Below are the code and all the weights of a small trained network. Each question names an input and a class and asks about switching units off, where a switched-off unit gives its printed mean instead of its output.

import numpy as np


def w(rows, s, z=0):
    codes = np.array(rows[::2]) - 128.0
    scale = np.full(codes.shape[1], s)
    scale[-1] = z or s
    return codes * scale


def f(y):
    return np.maximum(y, 0)


def log_softmax(a):
    a = a - a.max(-1, keepdims=True)
    return a - np.log(np.exp(a).sum(-1, keepdims=True))


def net(x, mask):
    res = np.array(x, float).reshape(1, 7) / 4 @ E
    y = f(res @ A[0][:, :-1].T + A[0][:, -1])
    res = res + np.where(mask, y, B[0][:, -1]) @ B[0][:, :-1]
    return log_softmax(res[-1] @ U[:, :-1].T + U[:, -1])


A, B = {}, {}
E = w([
[2,11,101,111],'x0',
[137,184,87,85],'x1',
[141,65,153,238],'x2',
[182,71,46,97],'x3',
[48,174,15,231],'x4',
[167,71,66,94],'x5',
[90,172,53,99],'x6',
],0.0047)
A[0] = w([
[173,171,24,53,90],'neuron 1',
[195,30,178,140,9],'neuron 2',
[174,91,184,137,150],'neuron 3',
[34,34,64,107,51],'neuron 4',
[121,159,96,243,83],'neuron 5',
[123,165,101,189,140],'neuron 6',
[133,208,247,77,242],'neuron 7',
[146,107,146,128,76],'neuron 8',
[172,185,95,79,166],'neuron 9',
],0.014,0.0013)
B[0] = w([
[98,85,191,40,237],'neuron 1',
[184,57,144,201,191],'neuron 2',
[178,105,134,180,176],'neuron 3',
[86,119,1,107,255],'neuron 4',
[61,171,169,182,198],'neuron 5',
[83,137,161,157,177],'neuron 6',
[198,221,90,111,227],'neuron 7',
[140,118,130,151,144],'neuron 8',
[139,116,174,63,201],'neuron 9',
],0.033,0.0087)
U = w([
[67,82,3,113,112],'0',
[174,208,115,107,89],'1',
[16,177,202,214,103],'2',
[135,160,113,138,253],'3',
[174,27,162,211,132],'4',
[105,63,213,26,101],'5',
],0.0052,0.0062)

Each question gives the input, the list of numbers given to net, and the class t.
The units are the neurons (one row each of A and B). Each row of codes is followed by its name. A weight is (code - 128) times the scale printed after its matrix; where a second scale follows, it is the last column's (A, B and U).
mask holds one flag per neuron, in row order. A switched-off neuron (its flag False) gives its mean, the last column of its row in B, instead of its output. The means were averaged over made-up inputs and are rounded, as every weight is.
A unit's drop is (log p(t) with every unit on - log p(t) with that unit switched off) / (log p(t) with every unit on - log p(t) with every unit switched off).
The circuit of an input: a set's keep is (log p(t) with only the set's units on - log p(t) with every unit switched off) / (log p(t) with every unit on - log p(t) with every unit switched off). Starting from all 9 units, units are removed one at a time, each time the one whose removal leaves the highest keep (on an exact tie, the one counted first), for as long as the keep stays at least 0.8.
units of the circuit, in order: the units of the circuit, biggest drop first
k most important neurons: the k neurons with the biggest drops, biggest first
drop of u: that unit's drop, to one decimal
input [-7,3,1,4,-7,-4,-8], class 4: units of the circuit, in order -> (neuron 2)
input [0,5,5,7,-1,-5,1], class 4: units of the circuit, in order -> (neuron 4; neuron 1)
input [-6,3,-6,-1,-5,-3,8], class 5: 3 most important neurons -> (neuron 1; neuron 9; neuron 4)
input [-2,-7,-5,6,3,-1,-2], class 5: units of the circuit, in order -> (neuron 4; neuron 7)
input [-3,-1,-7,-4,7,0,-2], class 2: units of the circuit, in order -> (neuron 5; neuron 6)
input [3,3,3,-7,2,-7,-8], class 2: 2 most important neurons -> (neuron 5; neuron 4)
input [-8,-8,-3,-5,4,0,-3], class 2: 3 most important neurons -> (neuron 5; neuron 6; neuron 4)
input [3,5,7,1,2,-3,-8], class 4: 2 most important neurons -> (neuron 2; neuron 3)
input [-5,-1,-6,1,-5,3,1], class 5: 2 most important neurons -> (neuron 1; neuron 9)
input [-6,5,-6,-8,-2,3,6], class 5: 3 most important neurons -> (neuron 1; neuron 9; neuron 4)
input [-5,7,-2,0,8,2,-5], class 2: 2 most important neurons -> (neuron 5; neuron 6)
input [4,-3,5,-5,-3,0,3], class 4: 3 most important neurons -> (neuron 2; neuron 7; neuron 3)
input [-3,-3,2,-7,-4,4,5], class 1: 2 most important neurons -> (neuron 7; neuron 4)
input [-3,-6,0,-7,-8,-3,4], class 1: most important neuron -> (neuron 7)
input [-4,-2,1,4,-2,8,-3], class 4: drop of neuron 2 -> 0.2
input [-1,-4,7,-6,-1,-2,7], class 2: drop of neuron 5 -> 0.1
input [-3,-2,-8,6,-5,-5,-5], class 1: drop of neuron 7 -> 2.2
input [8,2,-8,0,-7,7,0], class 0: drop of neuron 4 -> 3.6
